Here are made-up nodes, facts about them, and rows of numbers that follow some of those facts. Name the node behind each unnamed row.

Some facts about the nodes:
(stiro, ρ, stebral); (stiro, ρ, lunol); (stiro, ρ, bravos); (zafa, ρ, stebral)
(klaver, ρ, drida); (groges, ρ, vuvoklan); (maba, ρ, dobre); (drubol, ρ, zekler)
(fladra, ρ, vofak); (nebas, ρ, padran); (nebas, ρ, depo); (nebas, ρ, brafur)
(getrufler, ρ, vesa); (getrufler, ρ, sumuk); (seki, ρ, bofir); (biram, ρ, laflober)
(biram, ρ, flistis); (driko, ρ, vofak); (vuvoklan, ρ, stebral); (draplin, ρ, zudremek)
(gadris, ρ, lunol); (bagrik, ρ, lunol); (bagrik, ρ, stiro); (druklo, ρ, klaver)
(druklo, ρ, munudi); (druklo, ρ, skigul); (donek, ρ, stebral); (donek, ρ, laflober)
(stadas, ρ, maba); (stigu, ρ, skistu); (stigu, ρ, bravos); (gramen, ρ, skanul)
(badrir, ρ, skistu); (plapak, ρ, drini); (pabru, ρ, nustu); (grelo, ρ, lunol)
(drida, ρ, stebral); (drida, ρ, taski); (vibuk, ρ, lunol); (bravos, ρ, stebral)
(nustu, ρ, stebral); (drini, ρ, nonutas); (drini, ρ, skigul); (drini, ρ, bravos)
(vofak, ρ, taski); (vofak, ρ, floflon); (vofle, ρ, bravos); (mugon, ρ, luplu)
(livevu, ρ, riplegok); (livevu, ρ, flidur); (buklozu, ρ, drini); (togin, ρ, laflober)
(lunol, ρ, skigul); (gubrutri, ρ, stomir); (gubrutri, ρ, nonutas); (gubrutri, ρ, depo)
(skipum, ρ, nonutas); (skigul, ρ, stebral); (bedo, ρ, plitrus); (bedo, ρ, stuklus)
(luplu, ρ, stuklus); (luplu, ρ, bagrik); (keflifle, ρ, zafa); (keflifle, ρ, depo)
(zufak, ρ, bravos); (zufak, ρ, nufli); (mizus, ρ, vibuk); (mizus, ρ, vazol)
(ziplik, ρ, niske); (tribrik, ρ, skigul); (tribrik, ρ, flistis); (floflon, ρ, bagrik)
(zoram, ρ, stebral); (klopopil, ρ, flistis); (moske, ρ, skigul); (moske, ρ, stiro)
(meplil, ρ, skigul); (sesko, ρ, rogrel); (skistu, ρ, stebral); (bipar, ρ, stebral)
(bipar, ρ, flidur); (fufis, ρ, bipar); (fufis, ρ, vofak); (staklim, ρ, klumuk)
(skeso, ρ, gabil); (skeso, ρ, zudremek); (pagefus, ρ, stebral); (dradram, ρ, flirum)
(gabil, ρ, stebral); (gabil, ρ, gadris); (lonim, ρ, vesa); (lonim, ρ, lunol)
(lonim, ρ, skipum); (grokledu, ρ, sesko); (fluzi, ρ, plise); (sopu, ρ, branufler)
(roklek, ρ, branufler); (roklek, ρ, plitrus); (roklek, ρ, bravos); (brudon, ρ, plitrus)
(brudon, ρ, grorum); (brake, ρ, laflober); (nufli, ρ, plodril); (nufli, ρ, brilus)
(nufli, ρ, troklar); (beflo, ρ, plitrus); (trebram, ρ, stebral); (trebram, ρ, flistis)
(rokos, ρ, donek); (neduk, ρ, flakla); (neduk, ρ, bofir); (stomir, ρ, branufler)
(stimus, ρ, meplil); (plise, ρ, skistu); (plise, ρ, gadris); (flakla, ρ, flistis)
(dristena, ρ, skigul); (grorum, ρ, skigul); (grorum, ρ, dobre); (kluvigral, ρ, vibuk)
(vitok, ρ, vofak); (nonutas, ρ, stebral); (klaplas, ρ, nonutas); (klaplas, ρ, dradu)
(trofel, ρ, vesa); (grolor, ρ, kupeskos); (grolor, ρ, vibuk); (grolor, ρ, brafur)
(grolor, ρ, taski); (mukli, ρ, gubrutri); (piplu, ρ, drini); (piplu, ρ, rogrel)
(kadak, ρ, vibuk); (kadak, ρ, fladra); (riflom, ρ, lunol); (stiro, γ, zekler)
(stemare, γ, stomipek); (kupul, γ, kluvigral); (zafa, γ, zopluk); (brilus, γ, ziplik)
(zudremek, γ, reton); (klaver, γ, beflo); (depo, γ, plodril); (groges, γ, nonutas)
(plitrus, γ, zoram); (fladra, γ, dradu); (plide, γ, lonim); (nebas, γ, trofel)
(lobru, γ, lunol); (brinem, γ, nebas); (zekler, γ, zudros); (biram, γ, niske)
(dobre, γ, dristena); (migo, γ, flistis); (stuklus, γ, flodal); (vuvoklan, γ, fleklun)
(gadris, γ, brudon); (rogrel, γ, nulus); (flodal, γ, groges); (plodril, γ, grorum)
(druklo, γ, plobiskos); (donek, γ, dobre); (stadas, γ, grelo); (vidrok, γ, mizus)
(gramen, γ, klaver); (nulus, γ, donek); (plapak, γ, bitrom); (bufe, γ, fladra)
(zopluk, γ, druklo); (munudi, γ, stemare); (drida, γ, vazol); (fleklun, γ, klumuk)
(nustu, γ, vibokel); (niske, γ, stadas); (drini, γ, mukli); (bofir, γ, sopu)
(laflober, γ, kadak); (satre, γ, togin); (livevu, γ, vitok); (stomipek, γ, biram)
(togin, γ, brake); (lunol, γ, bofir); (bitrom, γ, zafa); (bedo, γ, vibuk)
(plagi, γ, dradram); (keflifle, γ, plostos); (nuzok, γ, brolem); (migregek, γ, nustu)
(skanul, γ, migregek); (mizus, γ, stiro); (plobiskos, γ, kupul); (floflon, γ, vodren)
(zoram, γ, tobam); (taski, γ, livevu); (klopopil, γ, riplo); (stebral, γ, mugon)
(meplil, γ, vidrok); (sesko, γ, vuvoklan); (fufis, γ, lobru); (padran, γ, vofle)
(staklim, γ, bagrik); (reton, γ, sesko); (plostos, γ, skistu); (dradram, γ, grokledu)
(gabil, γ, bravos); (lonim, γ, sumuk); (grokledu, γ, nufli); (zudros, γ, floflon)
(sopu, γ, riflom); (nibam, γ, meplil); (brudon, γ, satre); (brake, γ, trebram)
(dradu, γ, tribrik); (nufli, γ, staklim); (flistis, γ, nuzok); (rokos, γ, keflifle)
(neduk, γ, driko); (mazan, γ, teken); (stimus, γ, drida); (plise, γ, bedo)
(flakla, γ, skanul); (dristena, γ, migo); (grorum, γ, rokos); (kluvigral, γ, gabil)
(sumuk, γ, drini); (vitok, γ, stebral); (klaplas, γ, fufis); (trofel, γ, roklek)
(teken, γ, bufe); (riplo, γ, kabek); (mukli, γ, moske); (piplu, γ, seki)
(kadak, γ, plise); (klumuk, γ, plide)

Some rows with their names:
sopu: [  1   9  -6   6   6  -4  -8   4   0 -10   4   7   6  -2   1  -8   4   0
   4  -4  -1  -3  -5   2   4   3   3  -6   5  -1  -5  -3   2]
buklozu: [  2   4  -5   8   6  -2   3  -2  -3  -2   3   0   1  -3  -2 -10  -2  -2
   4  -1   3   0   1  -3   9  -1   3  -4   0  -8  -5  -2  -1]
gadris: [-10   1  -9   2  -1   3  11 -13  -4   1   0 -13  -6   4  -7  11  -7   2
 -10   2   2   2  12   0   1 -10   1  -3  -2   0  -6  -1   5]
bagrik: [  3   3  18  -3  -9  -1  -7   2  -9  -2  -3   0  -3   4   6  -8   5  -1
   2   2   4  -5   0  -9  15 -20  -1   0  -3   0   2   1  -7]
pabru: [ 0 -2  1  4 -4  0 12  0  7  2  2 -6 -3  0  1  0  1 -3  1 -1  3  0 -2  1
 13 -2 -2 -1  0 -3 -5  3 -1]
nebas: [ -2   2  -1   8   7   2  -5   4   3  -7   0   7   2  -4   7  -2   2  -5
  -3   3  -2 -11   1   7  -5   5  -6  -4   4   1  -6  -1   0]
fluzi: [ -4  -5   5   1   0   0   4  -2  -2   2   2 -10  -5   1   3  -1  -2  -3
   2  -1   5   3  -1   1  10  -9   1  -4   0  -2  -3   1   1]
nufli: [ -5   2  -3   2   2  -2  -4   1   4  -3   4  -4   1   5   5  -2   2   1
   6 -11   2   6  -7   4  14  -1   7  -5   2   0  -4  -1   3]
tribrik: [ 10  -2   6   5  -9  -2  15   9  -4   2   2   5  -1 -12   7 -16   2  -5
   5   2   6  -2  -5 -10  27   3  -6   5  -3  -6  -1   3  -5]
groges: [ 0 -2 -5  5 -2  0  6  1  5  2  3 -7 -2 -2  2 -1  1 -3  0  0  2 -1 -1  1
 17  0 -3 -1  0 -1 -4  3  0]
vazol: [  2   1  20 -10  -7   1 -11   1 -10  -2  -5   4  -3   2  -1   0   2   0
  -1   7   0  -6   2  -2  -6 -10  -3   1  -3   4  10   1 -10]
nulus: [ 11  12   6 -12   5   3 -11  19 -18  -3   2   0  -6 -12 -15  -1  -1   2
  -6 -10   3   4   8   8   8  -3  -6   5   8  17  16   0  27]
flirum: [ -2  -3   0  -7   2   1 -10   0  -2   0  -1   0   2   0  -5   6   0   3
   1  -1  -2   3  -4   3  -9   7   4   2   1   7  10   0   1]
stebral: [  2  12 -18 -10 -16  -1  10 -15   6   3  -3  -8  -5  10 -28   4   3   4
  -1   3  -2  -1  -3  -7  10  -7  -2  -2   0  11   8   6 -13]
kupul: [  5 -15  14   6 -14  -3   2   9  -8  37  -5 -22   0  17  -7  14  11 -12
  20 -13   6  -2  -2   7  16 -14   9  11  -5  -9 -14   7  12]
brafur: [  0   7  -2  -8  -2   3  -8  -3   1  -4  -6   6  -1   5 -11   7   3   2
  -6   8  -6 -10   3   2 -16  -1  -4  -2   1   8   4   1  -6]
plagi: [-10  -3  -9  -1   5   2   0  -3  -2   0   0   0   2  -3  -2  13  -5   4
  -7  -2  -3   3   5   8 -12   9   5   2   2   5  -3  -4  11]
brilus: [ -9   5 -17  -1   1  -1  -2  -7   6  -1   2  -8   1  11  -8  11  -1   6
  -3  -8  -3   8   1   4  -2   2   9  -4   2   6  -4  -3   6]
plostos: [  0  -3   6  -3   2   1 -10   4  -5  -3   2   4   0  -4  -1   1   1   1
  -1  -1   0   3  -5   3  -1   3   4   2   1   5   5   0  -2]
bitrom: [ 12 -32  12   6   6 -10 -33  -3  25  23   7 -18  12  19  -1  -2   5  -9
   9  15   4 -10  -5  -1  -3 -12  11  11  -1  17   0   0  20]

Name these rows:
No name comes twice in this set of rows, the named rows included.
[ -8   8  -5   0  -6   1   7  -6 -13  -9   1   0  -4  -4   0  -3  -1   1
  -8   0   2  -2   6  -4  26  -7  -1  -5  -2   2  -4  -2  -2] : stiro
[ -5   0  14  -6  -8   3  -3   3  -3  -3  -5   1  -4   5   8   9   2   0
 -10   6  -1 -11   8   2  -1 -11  -6   0  -1  10  -1  -1   0] : fladra
[ 13   2   4   3 -28  -5  13   3 -11  38  -8 -28  -5  26 -22   6  19 -12
  30 -21  10  -1  -8  -4  46 -32  10   3  -8 -19 -18  12  -4] : bravos
[  7  -7   8  -1  -6   0   2  11   0   2   1   6   2 -12   8  -8   2  -5
   5   1   1   1  -9  -1   7  13  -4   8  -1   0   8   3  -3] : seki
[  0  -3  26  -7  -9   2  -5   9  -1  -2  -4   1  -2   3  14  -1   7  -3
  -1   5   1  -8  -1   0   9 -12  -6   0   0   6   0   2  -4] : driko
[ -1   2   5   1  -3  -2  -5   2  -5  -3  -2   1   1   6   9   0   2   2
  -1  -3   0  -2   5  -4   3 -10   1   0  -2   0  -7  -4   5] : luplu
[  2  15 -18   1  -1  -3  -9  -6   4  -4   0   4   6   8 -16  -2   4   6
   5  -6  -6  -1  -3  -2  -6   4   6  -5   3   3   2  -2  -3] : branufler
[  8 -22  -8  18  13 -10 -18 -10  26  23  10 -22  11  21  -4  -6   1 -10
   6  15   7 -12   4  -4   9 -18  10   5  -2   9 -17  -3  25] : plapak
[ -5   2 -11  11  11   0   4  -4  -4  -4   4  -1   1  -5   0  -4  -6   0
  -2  -3   1   3   7   2   0   4   4  -3   1 -10 -12  -3   7] : piplu
[ -3  -3  15   4   3   3  -1   7  -1  -5  -3   4  -2  -2  14   2   1  -5
  -9   9   1 -12   7   4  -2  -5  -8  -1   1   0  -6  -1   5] : grolor
[ -2   5  -2  -6  -7   2  -1 -12 -13  -4  -4  -4  -6   5 -13   3  -3   3
  -9   7   1  -2  10  -9   2 -17   2  -1  -5   2   4   0  -5] : lunol
[ 0  3  2  3 -1 -1 -4  8 -6 -5  0  8  3 -6  7 -5  0  1  1 -3  0  1 -2 -4
  7  2  2  3 -1  0 -2 -3  4] : stadas
[  4   0  -9  -5  -7   1   4   1  -1   2  -2   5  -1  -8 -12   3   1   2
  -3   1  -2   2  -4  -3   5  15  -2   9  -1  10  10   2  -2] : bofir
[ -3  -9 -11   7   2   2  22   5   4   4   2   2   0 -12   8   6  -4  -2
  -6  -3  -1   1   3   3   3  18  -4   8   2   1  -6  -1  11] : neduk

Now the same nodes, written a new way:
Some rows with their names:
moske: [-14   0   6 -11 -14 -14 -29  -3  -7 -30 -36   4 -24   3 -28  -2 -16 -21
 -19   4  20 -27   5  17  20  -1  24  -9 -30  38   7]
kupul: [  3  -4 -18   4  -2 -25   6   0   2  -6 -39   7 -30   8 -28  -1 -12 -19
 -17  13  -2 -26  10  35 -10   5   2  -5 -23  16 -13]
zopluk: [  3  -4 -19   4  -3 -25   6  -1   2  -6 -39   6 -31   8 -29  -1 -11 -18
 -17  13  -2 -26  10  34 -10   5   2  -5 -22  17 -13]
lonim: [ -5  14   4  -1  -4 -15 -10  -6   2 -40 -17  -2 -30  21 -25   7 -17 -14
 -17   6  18 -34   2  45 -20  14  26 -21 -17  41  15]
taski: [  2   1  -6  -3  -4 -21 -14   1   5 -17 -32  -1 -15  -5 -27  -1  -8 -12
 -23  -3   3 -25  15  41 -14   1  10  -3 -19  19   9]
skeso: [-16   8   1  -5 -15 -12 -28  10   1 -24 -29   4 -23   0 -28   2 -17 -24
 -24   5   8 -25   8  12   9  -3  20  -7 -18  37   5]
plapak: [  1   7   8  -1 -16 -17  -9   0   7 -30 -25   0 -25  17 -33   3  -9 -13
 -29   9   2 -29   2  27   0   2   7  -9 -18  20   7]
dristena: [  1  -7  -6  22 -13 -17 -21 -16  -1 -44 -26  -7 -25   9 -31 -10  -8   5
 -23  10  10 -21   3  35  30   4  20   3 -22   7  34]
brolem: [-14   5  -7  -3  -5 -16 -29  12   1 -13 -37   2 -20 -11 -14  -3 -16 -18
 -22  -2  12 -22  19  25  12   2  21  -3 -17  29   2]
klumuk: [-10   8   0   1   0 -21 -16  -5   5 -32 -27   8 -24   5 -16   2 -16 -15
 -21  -4  19 -40  18  59 -23  15  16 -19 -15  26   3]
tribrik: [-16  -2   2  -7 -18 -20 -26   2 -15 -28 -38   7 -15   1 -32 -10 -23 -19
 -31   6  14 -30   4  13  22  -2  23 -14 -28  39  11]
flakla: [ -9  -1 -11  12 -19 -28  -8   9 -12 -30 -23   8  -7  11 -38  -9 -26 -12
 -42  10  -4 -31   3  25  -8   3  12 -22 -19  33  22]
kadak: [  2   5   0   0 -12 -16 -11   1   3 -29 -21  -5 -19   9 -38   4 -10 -14
 -25   4   1 -23   2  28 -13  -2  12  -7 -17  29  19]
bedo: [ -7  -3   1   5 -18 -15 -14   5   5 -32 -17   7 -22   8 -35   8  -5 -19
 -24   4   2 -20   7  30  -6  -2   4 -11 -20  25  13]
ziplik: [-16   8   2  -6 -13 -12 -27  10   0 -24 -30   4 -23   1 -27   2 -18 -24
 -25   3   9 -24   8  12  10  -3  20  -6 -19  37   5]
roklek: [-22   3   5  -3 -19  -8 -30  13   7 -29 -22  11 -30   1 -25  10 -10 -29
 -20   4  11 -19  11  12  15  -4  12  -9 -20  34   0]
skanul: [  1  -1  -3   0  -7 -24 -12   7   4 -17 -29   2 -15  -1 -24   0  -8 -10
 -25   0   5 -22  16  43 -11   5   7 -10 -19  19   8]
klaver: [ -1   2   2   2 -15 -16 -15  -1   4 -29 -22   1 -19   9 -37   2 -10 -15
 -27   5   1 -26   4  28  -8  -2   9  -8 -21  25  14]
vofak: [-14  12  -5 -15   0  -4 -33 -13   2 -29 -38  -5 -18 -13 -46   0 -15 -31
 -20 -11   0 -34   7   5  -6 -16  21  16 -14  36  13]
grorum: [-11 -26  16 -19 -36 -30 -18  -6 -13 -41 -25  -6 -22  10 -42 -19  11 -11
 -33  17  15 -19   4  39  -3 -11  13  -3 -23  19  10]

Which node is each row?
No name comes twice in this set of rows, the named rows included.
[ -1   0   3   1 -15 -18 -13  -2   1 -31 -25   2 -20  11 -36   2  -9 -13
 -27   6   4 -26   3  30  -3   0   9 -10 -23  23  14] : stimus
[ -1   1 -17  24  -3 -18 -19   3   8 -25 -25  -7 -22  -3 -17  -7  -9   3
 -22   1   4 -17  17  45  10   7  17   5  -9   4  24] : migo
[-14  11   0  -9 -11 -11 -27   7   0 -23 -31  -1 -23  -1 -28   2 -18 -23
 -23   2   8 -25   7  11   6  -4  24  -3 -17  39   7] : grolor
[-13 -12   8 -13 -36 -28 -17  12  -5 -31 -15 -12 -19   9 -37 -17   7 -14
 -36  19   3 -16   5  35 -25 -12  18  -1  -6  26   8] : rokos
[ -5   3  -2   4 -15 -19 -13   4   1 -30 -22   3 -17   9 -35   1 -13 -15
 -30   6   1 -26   4  27  -7   0  10 -12 -19  28  14] : neduk
[-19   2   2  -5 -16 -12 -29   6  -1 -29 -30   8 -24   0 -30   3 -14 -26
 -24   2  10 -25   9  12  14  -5  15  -7 -21  35   5] : maba
[  3   3   7  14 -19 -39 -12   9  -7 -18 -32  -2   1   8 -61  20 -25 -23
 -35   5  -6 -22  25  23  -3   8  12 -37 -15  31  32] : biram
[-18   6   0  -3 -17 -11 -30  10   3 -25 -26   7 -24  -1 -27   5 -15 -26
 -22   5   9 -21   9  12   9  -5  18  -8 -20  38   3] : badrir
[ 11   2  -2  10 -25 -24 -33  -7  15  -4 -25   3  -8  -5 -21  -7 -17 -11
 -14  10   4 -20  11  43 -20   3  18 -13 -33  19   2] : stebral
[  1   2   1  -5 -10 -25 -12   9   4 -17 -29  -4 -16   2 -21  -3  -6  -8
 -29   3   5 -24  14  42 -13   5  11  -7 -14  18   4] : depo
[  6  12  12  -2 -16 -14 -10   5   9 -25 -21  -4 -19  14 -28  -1 -14  -8
 -28   3   0 -30  -1  25  -5   3   8 -10 -18  23  11] : klaplas
[ -4  -2  -1   7 -19 -15 -14   6   6 -30 -12   5 -23   9 -36   9  -6 -18
 -22   7   2 -16   6  28 -11  -2   8 -13 -20  29  15] : plise
[  2  -5  10   1 -18  -3  -6  11   9 -30 -12   9 -18   3 -25  -2 -14 -10
 -20  -9  -1 -26  -2  21  -7   0  -7 -14 -25  28  15] : sopu
[ -1   8 -13  -6  -6 -13 -20   0   5 -33 -19   8 -15   9 -36  16  -1 -17
 -34   4   1 -17  -1  29 -11  -8   9  -3 -30  31  18] : floflon

